Each row has a name. Each piece below is followed by the name of the row it came from, unless a question asks for something else. Each question is about the rows just above it. Places in a row count from 1.

Columns, left to right: E V W Z D R N A C
fik: [-5.28 -1.27  2.52 -7.21  6.01 -1.46 -2.54  0.72 -0.69]
mopaf: [-0.54  2.43  0.03 -0.32  5.98 -7.60 -3.04  8.42  4.79]
pezig: [-0.54  2.43  0.03 -0.32  5.98 -3.46 -2.12 -7.58 -7.33]
Row and place of [-3.46] in the named rows: : pezig, 6
asked: [-0.54  2.43  0.03 -0.32  5.98 -3.46 -2.12 -7.58 -7.33] : pezig
Which column holds this, read top down? [0.03 0.03] : W

Columns, left to right: P U B L
Veve: [-2.48 -2.26  0.50 -0.92]
rugir: [2.46 0.76 3.68 1.76]
pezig: [ 1.87 -2.10 -1.52  1.13]
gab: [-1.22  7.57  0.54  1.49]
mopaf: [ 2.46  0.76  7.56 -1.06]
fefeg: [ 1.68 -2.54  0.49 -0.56]
Rone: [-4.38  1.51 -0.12  1.20]
Dudab: [-4.87  2.99  0.23  1.59]
tavit: [-2.48  7.56 -1.20 -0.92]
suruv: [-2.49 -2.19 -1.19 -0.66]
Tusi: [-0.33  7.55  0.50  1.92]
Where in the named rows is [7.55]? : Tusi, 2
Where in the named rows is [3.68]? : rugir, 3
Where in the named rows is [0.54]? : gab, 3
Which column holds [-1.06 -0.56  1.20  1.59 -0.92 -0.66  1.92] top down? : L
[ 7.57  0.76 -2.54] is in which column, read top down? : U

Columns, left to right: M H G S J T Q K X Y
Dudab: [ 0.74  1.07 -1.65 -3.18  1.92 -0.31  2.61 -1.87 -1.77  2.29]
fefeg: [-2.58 -2.54 -3.83 -7.49  4.25  0.63  6.55 -0.67  1.59  5.12]
rugir: [ 0.32  0.40 -0.25 -3.41  3.37 -1.39  1.26 -1.71  1.73  1.64]
fik: [-1.60 -1.47 -1.57 -1.03 -1.02 -0.42 -1.64 -1.36 -2.00  1.37]
gab: [-2.31  2.58 -0.36 -0.68  1.07 -2.72  3.80  0.72  1.01 -1.99]
Tusi: [ 1.38  0.97  0.30  0.73  1.07 -1.65  0.24  0.25 -1.48 -1.07]
Veve: [-1.65  0.25 -0.76 -1.85 -2.48 -2.94 -4.85 -0.95 -3.22 -0.64]
tavit: [ 0.28 -8.12 -5.02  1.25  0.77  8.49 -3.62  0.24 -5.44 -7.86]
pezig: [ 2.95 -3.66 -7.37 -0.41 -2.31  2.59 -0.36  1.72 -2.61  2.59]
Where in the named rows is [-0.64]? : Veve, 10
What are the next 3 entries after [-2.31  2.59 -0.36]? : [ 1.72 -2.61  2.59]
Give the next 3 entries after [ 0.73  1.07 -1.65]. : [ 0.24  0.25 -1.48]

Columns, left to right: toved luf rov figo bir Pil logog
suruv: [ 1.73 -1.05 -1.10  0.96 -0.12  3.03  1.09]
Veve: [-1.96  1.92  0.54  2.48 -0.20 -2.65 -2.51]
fefeg: [-1.52  1.08  0.35  1.48 -0.16 -2.07 -2.00]
fik: [ 3.97 -1.83 -0.64 -3.90  0.51  4.17  5.07]
gab: [ 1.55 -1.41  0.17 -4.41  0.62  1.13  1.93]
pezig: [ 1.73 -1.05 -1.10  1.19  0.75 -1.04 -0.03]
Tusi: [ 1.73 -1.05 -1.10  1.19 -0.12  3.03  2.36]
Rone: [ 0.15 -0.51 -0.34 -0.07 -0.01  0.26  0.17]
tavit: [-1.99  0.07  8.04 -7.99  2.43 -4.25 -2.69]
mopaf: [-1.52  1.08  0.35  1.48 -0.16 -2.53 -1.73]
Row and place of [-4.25] in the named rows: : tavit, 6
Which column holds this, read top down? [ 1.55  1.73  1.73  0.15 -1.99] : toved
Which column holds [-2.65 -2.07  4.17  1.13 -1.04  3.03  0.26] top down? : Pil

Columns, left to right: fev kosor Fabis vaba Pab
fik: [-4.27 -4.26  0.40  1.98  5.22]
Veve: [ 8.13  7.16  0.78  4.07 -4.26]
rugir: [ 2.19 -0.02  3.98 -2.39 -4.88]
Tusi: [ 0.41 -5.86 -3.45 -2.59  1.15]
fefeg: [-4.96 -6.14 -5.52 -2.60  0.68]
gab: [-2.18 -1.91  6.12 -3.36 -3.45]
tavit: [-5.16  0.00  0.99  1.85  5.58]
asked: [ 2.19 -0.02  3.98 -2.39 -4.88] : rugir
Where in the named rows is [0.40]? : fik, 3
Row and place of [-6.14] in the named rows: : fefeg, 2
Which column holds [-0.02 -5.86] top down? : kosor
Row and place of [-4.27] in the named rows: : fik, 1
Row and place of [-4.88] in the named rows: : rugir, 5

Columns, left to right: bufef lelem nare dig bek Fadu kizu mel fofo
fik: [ 3.84 -6.72  7.30 -3.22 -0.49 -3.20 -2.84  1.01  1.19]
gab: [ 8.16 -3.50  8.22 -7.06  4.09  6.93  7.56 -5.74 -6.71]
fefeg: [ 0.03 -1.73  5.08 -4.62  3.06  3.91  4.15 -3.00 -4.81]
Veve: [-6.61  3.84 -6.72  7.32 -3.22 -5.54 -6.00  6.13  7.19]
tavit: [ 5.46 -0.54  6.08 -4.72  5.25  3.35  4.30 -3.35 -6.52]
rugir: [-2.57 -2.62 -3.64  1.42 -5.74  0.11 -1.06  0.21  8.23]
Tusi: [-5.67  4.88 -5.10  5.51  0.02 -6.38 -6.04  4.49  2.95]
suruv: [-4.24  1.36  5.25 -4.72  6.08 -3.44 -3.54  2.30  4.94]
Rone: [ 6.08 -1.56  6.47 -5.29  4.44  4.95  5.18 -2.78 -5.89]
What are the next 3 entries after [ 3.84 -6.72  7.32 -3.22]? : [-5.54 -6.00  6.13]
Which column holds [ 3.35  0.11 -6.38 -3.44] top down? : Fadu
The next 3 entries after [ 6.08 -4.72  5.25]: : [ 3.35  4.30 -3.35]
Give the next 3 entries after [ 7.30 -3.22 -0.49]. : [-3.20 -2.84  1.01]
[8.22] is at row and place : gab, 3
[0.02] is at row and place : Tusi, 5
[-3.44] is at row and place : suruv, 6

Columns, left to right: malu dor Nove tob dom matin
rugir: [-2.31  1.05  1.42  2.97  1.80  1.15]
mopaf: [-0.96 -0.31 -1.01  3.96 -0.68 -0.88]
gab: [0.40 1.90 3.04 1.94 1.77 0.67]
Tusi: [-2.81 -0.19 -2.89 -3.32 -0.58  0.71]
suruv: [-1.34 -2.35  0.48 -3.84  0.49 -1.54]
Rone: [ 1.30 -4.03  0.16 -0.60  0.48 -0.16]
Veve: [-0.31 -0.96 -8.26 -2.78 -0.58  0.35]
The next 3 entries after [1.05 1.42]: : [2.97 1.80 1.15]
What are the next 3 entries after [-0.96 -0.31]? : [-1.01  3.96 -0.68]
Give the next 3 entries after [-0.31 -0.96]. : [-8.26 -2.78 -0.58]
Row and place of [-2.81] in the named rows: : Tusi, 1

